Each row comes from the steps of one path. Every step used is in the known rows, and no mark comes twice. Write the path behind each row, first mark first.
Known rows:
C A G Q M U K L: [ 252 -291  -42  231  -40 -230   54   61  102  509  139 -120 -283   74
 -141  -12  -23  314  235   -2  -11   38 -456 -515 -225  293  253   48
 -395 -171   -9  -21  196 -428  -34  198  136 -122   -7  -48 -341 -144
   53 -327  168 -170  132]
N K G Q M A: [ -93  -92  -98 -244  122  -99  -31   -1   71  592   78  -72 -340   84
  -87  -92   -1  179  454 -137 -106  148 -385 -541  321  294   44  -35
 -254 -137   45  163  -80  139 -133   59  282    0  -64  146  128 -178
  -65 -515 -443 -281  -41]
M U L N: [ -28 -171 -137  193   69  -78  -47  104  351 -192  -30  -56 -276   28
 -115 -200 -171  192 -130   95   -8  -91   10 -270   23  -60  -63   17
 -253   49 -147 -169  193  -11  128 -221  -58   35  -19 -189  -39  135
   29  186  -48  184  307]
K G Q M: [ -24 -104  -70   -2  -42 -261  201   39   26  452  107  -72 -175    1
  -43   32 -237   26  350  -65 -124   26 -278 -182  145   89   90  -82
  -32 -142   27  169   -4  -12  -76  128  235 -169   71   51  -41 -173
  204 -404 -144 -284  -42]
U L K G Q M A Z J N: [-222 -885 -187 -197   67 -244  238   57  300  516  175   83 -523   58
 -243 -130 -494  348  383 -195 -204  -96 -115 -712  125   50  -48  -59
 -292  -88 -268  198   10 -180 -183  -61  191 -276 -553    8  -76  108
 -152 -384 -336 -173  158]
Z J N K: [-119 -341  -43 -172  -20  106  161    9   42  247  222  178 -266  371
 -337 -235 -150  244   -7  -68  -90  355   79 -334  144  -71   39  147
 -186   42  -95   78  102 -130  -10 -135 -332 -155 -282   74   -1  193
  -19 -122 -373  297  142]
C A M U G K L: [ 220 -255 -130  502  139  -27 -409  109  -60   16   99 -132  109   34
 -424   -6  164  532 -269 -103 -196    7 -442 -483 -116  159   53  108
 -456 -336 -172 -150   36 -726  -21 -126  168    8  -12  -15 -111  -69
  -19 -106  154  110   -4]
L K G U Q M A C: [-218 -525 -671  196   87  -17 -303  -59   90  461   62  -93  223 -255
 -186   27 -148  244  173 -133   29 -179 -299 -402  -31  201  -34   91
 -131  -54 -223   25 -137 -203 -293  -59  301  204 -262  547  224 -285
 -152 -323 -307 -277  -15]
G U K L: [ 228 -303 -165  266  107   77 -154  -62 -124  223  157 -180  -41  -81
 -125  -80   16  164    8    8 -145   82  -65 -352 -224   97  -99  -46
 -308 -138  165 -111  -20 -324   34   31 -166  -24  -57  127  -91  -34
  -74 -164   59   49  155]
J N L K: [-332 -229 -177  -58  -80   90 -219  288  235   85  -48  158 -241   32
 -320 -167 -200  102  -91  -37 -139   44   22 -301  301 -344   90  -44
  107 -118 -191   67   79 -231  -31 -267   36 -199 -402  125 -123  289
 -130  162 -281  164  -39]
L J N K G U Q M C A: [  10 -624 -872   33  306 -221 -354  -70   78  661  599  175  244   37
 -548 -314 -405  473   55 -152 -220    2 -359 -552  247  114    0   24
   41 -203  -89   70  128  -95  -82 -191  142  159  -22  647   14 -165
 -126 -350 -151 -173  -75]
K U Q M: [   0 -317 -287 -105  160 -211  126  -73 -200  213   87 -300  167   29
  -69  -85 -121  -39  -54   38 -128   99 -179  -69  -10  120  158 -140
   19 -180 -180 -131   49  -45  115  115   29   70   79  173  112 -234
   85 -221 -167 -138 -155]
Z J N K G U Q M: [-130 -807 -460   45  132 -137   63    3  -40  648  427 -100  -52  361
 -480 -277 -449  333   32 -155 -198  451 -110 -614  110  101    5   24
 -276  -57 -176   68  143 -215   -8    3 -299  -85 -184  333  -33 -230
   57 -443 -426   42   60]
M C A G: [ 101   61 -276  -51   10 -118 -160  155   80  204  218   86  101  -82
   30   98    9  178   13 -116  114 -305 -256 -112 -197   66  176   67
  126  199   34   92   82 -133 -188   66  211   34   -4  158  -32  -67
 -156   22  270 -106  -20]
M U G Q: [  39 -145 -220  416 -121 -321  -14 -194  146  142   11   26 -293 -108
   -3 -111  -63   95   69 -101  -95    1 -234 -330 -182  233  -79   -1
 -395  -18 -160  -33  112   88  181  -23   80   52    0  -65  160 -217
  137  -37   74 -134  115]
L K U G Q: [   5 -127 -440  259 -127 -252   14   -4  159  391   -8   77 -286 -325
  -29  -80 -124   90  168   -8  -64  -97 -223 -269  105  -12  -21   71
 -304  -25 -361   15 -130  -89  -49  -50  311  -17 -255  316  453 -159
  -49   25  -90 -243   27]
K G U Q M A: [ -54 -525 -410   44  298 -185 -284  -76  -56  357  149 -305  221  -97
 -146  -93 -165  176  108 -118  -85   34 -264 -458  -45  352 -161 -265
 -146 -138  -76  -56  -39   38  -37   20  241  258   15  281  106 -422
 -115 -421 -205 -281 -136]
C A Z J N K G: [ -55 -467 -169 -123 -145   96   24  435  126  447  360  318  -61  146
 -298 -253 -437  455  243  -74  -31   94 -259 -509   35  -57  -59  222
 -270   19 -345  124  229 -328  -71  100 -285 -244 -383  109  -15 -119
 -392 -176    5  -41   31]
K G Q U L J C: [ 111 -417 -439   31   75 -342   88   24  190  159  429  -45 -270  -40
 -298  -52 -402  295  312 -291 -519 -455 -403 -252  -19  -97 -136 -137
  -26 -194   84   87  138  118 -213 -255  318 -300  -93  261  231  238
 -152 -366  -97 -314   76]
J N K L: [-217 -201   79 -151  -48  143  -93   44  -23  269   38   24 -200  183
 -370 -202    7  134   94   76 -138  174 -178 -382  222 -172   92   81
 -137 -192  135   15  172 -220  200  -71 -213 -253  -80   72 -185  121
 -224  -95 -291  325  -91]
G Q M C A Z J N L: [ -81 -704 -217 -261  -43 -230  268   75  -56  178  632   25 -183  103
 -324 -246 -565  157  181 -406 -337  -65 -206 -453 -175   85  229 -270
  135 -261 -226  212  193 -306 -229  119   36 -433 -478   58 -278  142
   40 -298    6 -144  115]
J C A M G: [ 101  167 -202  -99 -162   -6 -117  400 -132 -129  411  324  341  156
 -236  197  -35  438 -252 -142   16 -195 -476 -123 -271 -121  -90  117
  100 -193   24 -176   81 -238 -409 -211  227   55  -18  197   53  -90
 -177  -25  161  -94 -130]
Z J C A M U K G: [ 376 -193 -469  172   -9   22  -41  229  -64  157  472  317  144  268
 -226  -35  -93  818 -121 -127 -101  132 -376 -309 -354   30  -81  154
 -165 -253  -85 -250  146 -411 -318 -242  -81  -44 -153  207  242  -37
   57 -390  -33   49  120]
Z J C A M G K: [ 174 -215 -257  -44   12   25   71  348 -171  -15  577  256  239  252
 -330  143   31  664 -379 -284 -156   21 -236 -256 -236  -25  -89  181
 -110  -98  -28  -67   30 -514 -646 -243  167  -20 -130  236    8  109
  -60 -315  -49   36  112]
L K U G Q M C A Z J: [  68 -575 -634   44    0 -356  194  -53  -22  476  460  111 -170 -295
  -76  -25 -351  275  244 -232 -183 -111 -324 -419 -108  251  182   28
 -173  -48 -530   89 -102 -292 -289  207  398 -181 -457  374  296 -221
   11  -93   11 -515  152]
Z J C A M U: [ 232 -173 -232  125  -95   21   10   19 -177 -275  512  178  276  245
 -378  -43  -52  670 -226  -47  -13   89 -224  -66 -320   48  -87   94
  110 -265 -253 -222   92 -324 -431 -184  105  -53 -203  254  175   93
  104 -195  -24  157   80]
Z J N K U G Q M C A: [  60 -638 -546 -228  117 -295  125  -43  -71  586  551   69 -245  161
 -429 -262 -308  364  181 -299 -227  130 -499 -658  -41  130  142  -45
 -297 -238 -225   74   76 -259 -113  -76   75  -81 -235  340  335  -93
  101 -288 -257 -161   50]
A G Q U: [ 138  -59  -98  224 -178 -156  192   60  231  261  118 -163 -307   41
  -80    0 -273   82  279 -147 -143  -96 -248 -293 -193  180  256   21
  -76  141 -194  288   44  -83 -159  135  103 -150 -240   47   71  -15
 -106 -144  -44 -120  101]
K L J Z: [-210 -151  134  205  -42   -2   10 -216   89   28  242  131   41 -153
 -276 -209 -131  194  -69   66 -423 -128 -107 -121  137  -23    1  -12
  -19 -180  -20   14  123  -99  321 -128  240 -109  -86  234 -224  256
 -213 -399  -95  115  -97]
Z J N K U Q M: [-113 -667 -322 -266  147 -102  285  -74 -149  454  313 -119 -104  395
 -401 -321 -274  209  -67  -24 -217  451 -107 -404  122   46  194    8
 -160 -147 -288  -50  150 -180  105  -22 -311  -90 -205  251  112  -41
   65 -344 -533  155  -10]
M A G Q U: [  88 -126  -85   70  -36  -91   21  -18  253  220   61 -191 -303  -24
  -70  -55 -148  170  358 -179 -115 -155 -318 -466 -206  370  120 -111
 -118  109 -189  247  -23   35 -194   15  295   40 -320   68  220  -24
 -303 -262 -190 -156   58]
Z J C A M U Q G K: [ 378 -601 -487  322   82 -217   94 -106  -68  -56  465   48  379  240
 -414 -162  -26  786 -329 -295 -236  192 -255 -457 -267  131  110   34
 -219 -349 -228 -226   47 -480 -511 -192  -33  134  -81  262   34  -33
    4 -533 -120  106  173]
G U L J: [ 187 -430 -244  281  234 -142 -189 -136   93  -54  329 -173 -104  -84
 -341  -89 -204  194 -174  -74 -269 -284   60 -134  -55   69 -305  -47
 -123   63  -79  -44 -103  -57 -134 -178  111   76 -122  151  -23  281
   15  -10  214 -119  254]
A G K U: [  82  -56 -279  124   31   -4  -39  200   46  283   13 -233 -118 -124
   11   39   93  295 -154  162 -132  -46 -204 -185 -131   88  155  115
  -54  320 -203  153  -35 -444 -187   80   65  104 -103  181  106   79
  -59 -277  -75   -6   72]
C A G Q M U K: [ 337 -207 -214  230  -30 -261   61   85  229  448  113   30 -239  151
   15   -8  -86  343  154  -50  117   85 -333 -461 -275  334  235  132
 -369  -24 -169   47  121 -276 -176  118   51  142  -59  -42 -195 -166
  184 -249  192 -269  209]
U G Q M: [ -34 -276  -67   85   34 -420  140 -173   21  223   48 -121 -280   58
  -38   98 -153 -109  185 -260 -148   12 -259 -261  -24  214  155 -113
 -370 -121  -60   95  -71  -65   -9   30  117  -58  -29  -78 -101 -217
  331 -108   41 -400   48]
N L J C A: [ -66 -220 -247 -179   41  -99 -282  217   -9 -240  469  115  131 -109
 -354  -79 -131  254  -54 -201 -264 -366 -293   55   59 -123 -118 -203
  202 -240  -90 -122  102 -131 -336 -275  345 -203 -218  338  -78  287
 -177  -69  178 -290  -53]

Write each row's path:
[ 333 -514 -483  112    2  -98  -33  167  -23  181  563   69   92   92
 -122   48 -152  568  -37 -184   80  -46 -160 -301 -586  135 -110   74
 -308  167 -110  -58   39 -472 -598  -55 -144   55 -347  383   23  -46
  -65 -240  276 -207  303] : Z J C A G U K
[ -29  -19 -203   29  -58   71 -104  475    7  -99  400  228  210   23
 -391   44  -23  609 -202  -21 -116 -154 -453 -346   18 -168   53   96
 -115 -256   51 -153  109 -660 -458 -348  306 -115  -50  257 -197   58
 -254 -179  -59  143   59] : J C A M G K L N
[-141 -389 -405   33   11 -255  -49 -111  113  338  -22  -52 -329 -349
   56   -1 -162  163  304  -24 -156  -91 -404 -535   -1  388   77  -61
 -294  -44 -538   87 -229 -135 -125   96  423   98 -495  211  296 -261
 -116 -124 -183 -566   17] : L K U G Q M A Z
[ 160 -510 -291  255  224 -151    5  -19  308   87  211 -117  -73 -140
 -324 -274 -162  505 -322  -88 -685 -205 -249 -570    4  -73   -5  -45
 -308 -115 -194   38  -59 -310   21 -244  120  323  -84  177   48  439
 -193 -619 -146  -81  157] : Q G K U L J Z
[ 191 -480 -654 -154  442 -203  -73  -26 -227  341  272 -226  418  -88
  -68 -111   51  225 -131 -143 -111  -29 -223 -255  -12  144  206 -102
   46 -288  -69  -49   43 -270 -178   56  240  248  203  402  137 -178
  -15 -359  -95 -131 -119] : G K U Q M C A
[ -85 -416 -416   17   39 -318   46 -201  130  490  276   84 -463   76
 -457 -238 -325  251  145  -13 -425   91 -473 -490  240  170  127   32
 -280 -124 -321  128  -53 -154   90 -235   92    4 -262  275  165   82
  205 -271 -305 -278   52] : L J N K U G Q M
[ 327 -244 -442  213  119  -31 -308   88  -46  426  370  -99   60 -163
 -100   20   23  344   25 -111  -33 -227 -308 -460 -417  159   76   12
 -179   51  200  -21   61 -463 -165   99   49    8  -60  288 -120 -113
 -249 -146  335  -63  137] : M C A G U K L
[-146 -263 -250  -44  -12 -204  116  -71  234  652  281  253 -412  166
 -410 -222 -372  290  341   -3 -331  134 -316 -403  479   43  122   98
  -54 -119  -69  269   27  -25  -15 -179  131 -160 -134  254  -82  137
  140 -474 -396 -144   22] : L J N K G Q M
[ 191 -427 -446 -177  165 -187 -176  457   -1   68  255 -261   87  -45
 -134  113   76  499 -162  -68  -31 -461 -428 -255 -325 -186  -40   37
 -208   49  -72  -46  116 -564 -521  -76  146   62  -55  288   67  147
 -239 -237  248 -176   27] : J C A G K U L
[ -86 -283 -223 -139  -68 -416   -6  163   93   89  569  -52 -193   10
 -356   57 -282  243  155 -258 -294 -371 -491  -96    0  100  206 -190
  137  -85 -162  130   58 -274 -541  -92  500 -330 -319  316 -347  228
   83 -343  179 -534   42] : N L J C A G Q M
[ -69 -502 -284   41  284 -123 -368   63  242  237   -7 -348 -295   12
 -230  198  -21  308  -70  -67   15 -155 -111 -554  -19  219    4   -2
 -229  226 -195   81 -218 -265 -414  -67  359  202 -378  184 -129   92
  -49    2 -112 -265  191] : Q M A G U L K
[ 260 -133 -484  445 -129 -376 -144 -228   68 -142  506  338   60  -36
 -393  -68 -162  602  -48 -152 -203 -268 -519 -173 -197  208 -116   81
 -142 -307 -315 -142   -3 -191 -312 -383  388   52 -198  335  207   11
  147 -176  258 -244   74] : L J C A M U G Q
[-195 -703 -371 -193  -38  -83  165 -177  -12  446  301  -50 -407  130
 -442 -201 -230  312  280 -273 -272    4 -595 -674 -240  295   79   52
 -504 -114 -331  102  -59 -366 -130 -184  -50  -18 -525  263  434   45
   76 -490 -505 -142  148] : Z J N K U G Q M A C
